Here is a tiny trained network, its code and every weight. The questions are about switching its units off for an input and a target symbol, where a switched-off unit gives its printed mean instead of its output.

import numpy as np


def w(rows, s, z=0):
    codes = np.array(rows[::2]) - 128.0
    scale = np.full(codes.shape[1], s)
    scale[-1] = z or s
    return codes * scale


def norm(h):
    return h / np.sqrt((h * h).mean(-1, keepdims=True) + 1e-5)


def f(y):
    return np.maximum(y, 0)


def softmax(a):
    e = np.exp(a - a.max(-1, keepdims=True))
    return e / e.sum(-1, keepdims=True)


def log_softmax(a):
    a = a - a.max(-1, keepdims=True)
    return a - np.log(np.exp(a).sum(-1, keepdims=True))


def net(x, mask):
    ids = ['αβγδεζηθλξπστφψω'.index(c) for c in x.split()]
    T = len(ids)
    res = E[ids] + P[:T]
    u = 0
    for l in range(3):
        r = norm(res)
        for j in range(3):
            rows = slice(3 * j, 3 * j + 3)
            q, k, v = (r @ M[l][rows].T for M in (Q, K, V))
            z = softmax(np.where(np.tri(T) > 0, q @ k.T / 3**0.5, -1e9)) @ v
            o = O[l][rows]
            res = res + np.where(mask[u + j], z, o[:, -1]) @ o[:, :-1]
        u += 3
        y = f(norm(res) @ A[l][:, :-1].T + A[l][:, -1])
        res = res + np.where(mask[u : u + 8], y, B[l][:, -1]) @ B[l][:, :-1]
        u += 8
    return log_softmax(norm(res)[-1] @ U[:, :-1].T + U[:, -1])


Q, K, V, O, A, B = {}, {}, {}, {}, {}, {}
E = w([
[188,129,112,142,91],'α',
[58,126,148,196,136],'β',
[142,150,179,99,127],'γ',
[118,149,247,154,69],'δ',
[147,115,133,146,128],'ε',
[90,125,107,124,96],'ζ',
[94,136,135,146,181],'η',
[123,102,120,136,95],'θ',
[101,117,137,148,155],'λ',
[132,131,126,153,195],'ξ',
[113,77,144,137,135],'π',
[150,119,37,75,123],'σ',
[104,101,98,123,91],'τ',
[113,97,123,137,104],'φ',
[113,98,118,138,97],'ψ',
[75,122,127,139,170],'ω',
],0.015)
P = w([
[75,47,191,114,183],'0',
[54,247,142,126,128],'1',
[127,21,141,107,145],'2',
[97,254,138,127,54],'3',
[102,10,121,74,158],'4',
[94,248,143,122,38],'5',
[99,30,94,80,153],'6',
[118,251,141,130,41],'7',
],0.005)
Q[0] = w([
[107,255,129,46,67],'0.h0',
[122,226,118,76,115],'0.h0',
[160,180,80,201,72],'0.h0',
[163,192,150,197,83],'0.h1',
[125,146,40,68,182],'0.h1',
[98,154,78,57,48],'0.h1',
[89,92,65,48,159],'0.h2',
[154,192,136,164,174],'0.h2',
[103,138,93,201,143],'0.h2',
],0.0073)
K[0] = w([
[159,179,152,36,90],'0.h0',
[125,184,127,2,106],'0.h0',
[125,112,61,92,179],'0.h0',
[121,133,109,173,114],'0.h1',
[130,158,172,106,179],'0.h1',
[118,151,162,170,184],'0.h1',
[143,74,106,87,161],'0.h2',
[72,209,87,168,62],'0.h2',
[167,137,131,125,177],'0.h2',
],0.0088)
V[0] = w([
[111,148,234,113,142],'0.h0',
[132,111,48,160,207],'0.h0',
[133,151,83,83,95],'0.h0',
[104,134,172,185,118],'0.h1',
[120,91,161,74,58],'0.h1',
[87,43,131,156,124],'0.h1',
[129,254,75,15,127],'0.h2',
[138,168,145,77,244],'0.h2',
[161,37,153,29,179],'0.h2',
],0.0052)
O[0] = w([
[198,52,212,112,138,171],'0.h0',
[60,119,55,99,92,105],'0.h0',
[200,75,53,129,137,84],'0.h0',
[145,147,108,148,155,185],'0.h1',
[90,193,73,35,98,145],'0.h1',
[119,93,165,141,98,204],'0.h1',
[118,84,164,50,99,2],'0.h2',
[159,167,106,117,58,97],'0.h2',
[252,142,144,163,145,118],'0.h2',
],0.0044,0.0041)
A[0] = w([
[75,33,14,124,97,190],'0.n0',
[50,236,152,11,175,142],'0.n1',
[101,98,225,170,125,142],'0.n2',
[3,140,111,76,124,176],'0.n3',
[80,156,171,130,218,81],'0.n4',
[143,52,196,179,122,87],'0.n5',
[73,150,124,99,75,253],'0.n6',
[117,104,152,194,88,179],'0.n7',
],0.0051,0.0011)
B[0] = w([
[156,201,142,185,213,202],'0.n0',
[191,213,124,111,115,206],'0.n1',
[134,188,17,57,109,254],'0.n2',
[180,88,108,105,115,228],'0.n3',
[182,62,62,114,99,207],'0.n4',
[99,198,132,143,193,222],'0.n5',
[153,188,3,60,119,210],'0.n6',
[102,144,131,82,230,222],'0.n7',
],0.0042,0.0039)
Q[1] = w([
[159,155,127,33,106],'1.h0',
[69,160,114,81,57],'1.h0',
[94,115,164,113,18],'1.h0',
[173,114,84,188,65],'1.h1',
[172,125,82,164,210],'1.h1',
[176,62,109,114,134],'1.h1',
[120,89,77,61,178],'1.h2',
[94,138,128,151,189],'1.h2',
[254,113,71,50,233],'1.h2',
],0.005)
K[1] = w([
[111,158,125,99,105],'1.h0',
[80,121,170,185,124],'1.h0',
[80,202,159,124,134],'1.h0',
[47,195,164,102,134],'1.h1',
[161,141,155,137,103],'1.h1',
[95,161,150,200,21],'1.h1',
[159,131,116,116,199],'1.h2',
[92,64,144,177,135],'1.h2',
[254,137,162,82,175],'1.h2',
],0.0075)
V[1] = w([
[146,70,175,96,58],'1.h0',
[179,109,248,60,204],'1.h0',
[53,102,151,83,126],'1.h0',
[99,166,106,118,100],'1.h1',
[169,111,165,146,47],'1.h1',
[156,49,61,168,77],'1.h1',
[87,131,161,115,55],'1.h2',
[199,132,138,79,255],'1.h2',
[37,138,103,102,135],'1.h2',
],0.0049)
O[1] = w([
[118,109,123,213,47,3],'1.h0',
[198,130,14,36,90,120],'1.h0',
[83,185,218,184,118,95],'1.h0',
[84,213,101,174,178,135],'1.h1',
[66,163,117,183,157,28],'1.h1',
[236,208,55,115,4,67],'1.h1',
[139,105,195,179,108,46],'1.h2',
[137,244,160,252,132,233],'1.h2',
[194,166,14,79,143,144],'1.h2',
],0.003,0.0042)
A[1] = w([
[130,170,188,182,197,72],'1.n0',
[100,129,199,190,10,69],'1.n1',
[134,133,111,84,233,232],'1.n2',
[182,204,222,71,147,130],'1.n3',
[119,142,188,39,157,1],'1.n4',
[224,115,99,149,178,171],'1.n5',
[185,121,147,207,121,148],'1.n6',
[94,2,55,131,148,232],'1.n7',
],0.0054,0.0013)
B[1] = w([
[139,188,91,5,127,188],'1.n0',
[76,189,83,176,101,142],'1.n1',
[145,120,147,145,37,253],'1.n2',
[109,58,59,174,66,187],'1.n3',
[167,107,107,254,165,150],'1.n4',
[70,124,175,168,104,197],'1.n5',
[84,135,171,137,167,148],'1.n6',
[165,172,176,204,133,158],'1.n7',
],0.0052,0.0058)
Q[2] = w([
[128,9,127,124,141],'2.h0',
[135,112,205,174,245],'2.h0',
[69,66,64,85,164],'2.h0',
[230,112,153,137,161],'2.h1',
[176,102,63,74,95],'2.h1',
[212,14,86,29,96],'2.h1',
[127,254,55,143,36],'2.h2',
[140,165,216,89,2],'2.h2',
[130,75,221,189,203],'2.h2',
],0.0062)
K[2] = w([
[106,163,216,123,84],'2.h0',
[101,68,204,159,152],'2.h0',
[167,219,141,89,47],'2.h0',
[73,115,162,137,163],'2.h1',
[117,149,177,117,72],'2.h1',
[43,191,153,86,102],'2.h1',
[27,89,128,153,112],'2.h2',
[113,140,69,99,144],'2.h2',
[254,135,131,123,206],'2.h2',
],0.0095)
V[2] = w([
[187,59,70,112,249],'2.h0',
[228,138,158,125,97],'2.h0',
[194,89,97,247,159],'2.h0',
[64,94,113,178,40],'2.h1',
[253,29,80,161,119],'2.h1',
[100,67,138,171,208],'2.h1',
[196,168,120,103,160],'2.h2',
[76,107,68,92,169],'2.h2',
[145,88,81,51,195],'2.h2',
],0.006)
O[2] = w([
[106,119,2,95,80,116],'2.h0',
[106,154,118,140,133,99],'2.h0',
[96,116,90,179,77,145],'2.h0',
[47,159,160,148,121,24],'2.h1',
[216,96,79,74,89,3],'2.h1',
[79,172,114,112,95,106],'2.h1',
[163,126,123,129,236,181],'2.h2',
[70,55,96,139,164,124],'2.h2',
[127,79,120,77,168,55],'2.h2',
],0.0053,0.0036)
A[2] = w([
[126,41,206,159,89,131],'2.n0',
[255,110,143,114,68,64],'2.n1',
[76,125,175,106,98,129],'2.n2',
[116,166,86,131,147,52],'2.n3',
[133,173,113,151,115,253],'2.n4',
[126,118,162,89,178,75],'2.n5',
[81,142,125,158,120,215],'2.n6',
[186,88,105,25,151,75],'2.n7',
],0.0066,0.00063)
B[2] = w([
[128,135,48,133,238,149],'2.n0',
[114,3,176,132,174,167],'2.n1',
[214,111,44,126,103,156],'2.n2',
[147,86,139,139,134,236],'2.n3',
[95,42,145,143,90,253],'2.n4',
[83,179,173,37,107,154],'2.n5',
[102,53,108,68,93,204],'2.n6',
[177,116,167,109,55,160],'2.n7',
],0.0064,0.0037)
U = w([
[183,69,176,134,128,35],'α',
[26,52,84,97,70,178],'β',
[175,46,181,138,88,133],'γ',
[124,199,173,194,13,255],'δ',
[242,92,131,46,92,235],'ε',
[130,153,111,133,154,69],'ζ',
[149,135,91,122,158,93],'η',
[124,174,224,174,163,177],'θ',
[132,149,147,102,148,108],'λ',
[193,163,115,245,214,183],'ξ',
[131,139,140,125,168,54],'π',
[197,194,2,137,87,159],'σ',
[139,135,115,154,130,3],'τ',
[125,135,140,123,159,25],'φ',
[70,110,168,146,157,32],'ψ',
[123,162,97,96,191,195],'ω',
],0.0094,0.002)

Each question gives the input, a string of symbols that net reads in full, and the target symbol t.
The units are the heads (3 rows each of Q, K, V and O) and the neurons (one row each of A and B). Each row of codes is followed by its name. A weight is (code - 128) times the scale printed after its matrix; where a second scale follows, it is the last column's (O, A, B and U).
mask holds one flag per unit, layer by layer, with each layer's heads first. A switched-off unit (its flag False) gives its mean, the last column of its rows in O or B, instead of its output. The means were averaged over made-up inputs and are rounded, as every weight is.
A unit's drop is (log p(t) with every unit on - log p(t) with that unit switched off) / (log p(t) with every unit on - log p(t) with every unit switched off).
The circuit of an input: a set's keep is (log p(t) with only the set's units on - log p(t) with every unit switched off) / (log p(t) with every unit on - log p(t) with every unit switched off). Starting from the 12 units with the biggest drops (on a tie, the unit counted first), units are removed one at a time, each time the one whose removal leaves the highest keep (on an exact tie, the one counted first), for as long as the keep stays at least 0.8.
units of the circuit, in order: the units of the circuit, biggest drop first
most important unit: the unit with the biggest drop
top k neurons: the k neurons with the biggest drops, biggest first
k most important neurons of layer l: the k neurons of layer l with the biggest drops, biggest first
heads that matter: for each layer, one digit per head in row order, 1 if its drop is at least 0.15 and else 0, layers parted by /
input γ ε ε ε, target γ: units of the circuit, in order	0.h0, 2.n1
input α γ ε ε, target γ: units of the circuit, in order	2.n1, 0.h0
input β φ δ δ ε, target θ: most important unit	1.n0
input θ α β λ η σ β ω, target β: units of the circuit, in order	2.h2, 2.n6
input ε ε ε, target ξ: units of the circuit, in order	0.n5, 1.h2
input ω δ τ ε ω λ, target δ: 2 most important neurons of layer 1	1.n7, 1.n3
input ω λ η, target β: units of the circuit, in order	2.h0, 0.n4, 1.n2, 2.h1
input ε δ τ δ ε ψ ω ω, target δ: heads that matter	001 / 000 / 001
input ε λ ε σ ε γ, target γ: units of the circuit, in order	2.n1, 1.n3, 0.h0
input β α ω φ, target β: 3 most important neurons of layer 1	1.n5, 1.n2, 1.n0
input θ λ σ λ, target σ: heads that matter	100 / 000 / 010
input ω θ β ε ω θ ε λ, target β: heads that matter	100 / 100 / 001
input π β ε α δ, target ξ: top 2 neurons	1.n4, 2.n0
input ε ε α δ ε β ψ, target ξ: 2 most important neurons of layer 0	0.n5, 0.n0
input θ ζ ξ β τ ε θ α, target β: heads that matter	001 / 001 / 001
input ε δ ψ, target ξ: units of the circuit, in order	0.h2, 0.n0
input ω α σ θ α ω, target σ: units of the circuit, in order	2.h1
input θ γ τ ω η β, target β: heads that matter	000 / 000 / 000
input σ ω ζ ε ε λ, target σ: heads that matter	101 / 010 / 000
input β ω ε ω ε γ α, target ξ: top neuron	1.n0
input ε β λ β ε δ ω, target ξ: top 3 neurons	1.n0, 1.n7, 0.n5
input ε β ψ δ ε δ ω, target ξ: heads that matter	001 / 100 / 000
input ε θ ε θ λ, target ξ: top 3 neurons	1.n0, 0.n5, 1.n3
input η ω ω ε, target ε: top 4 neurons	1.n5, 0.n6, 0.n3, 2.n7
input ω λ δ π ω η ε, target β: top 3 neurons	0.n4, 1.n2, 1.n5
input ω ε ε, target β: 3 most important neurons of layer 1	1.n5, 1.n2, 1.n7
input ε ω λ ε, target ε: top neuron	0.n6
input ε ε δ, target ξ: heads that matter	101 / 101 / 000
input δ ω ω λ, target δ: top 2 neurons	0.n1, 1.n3
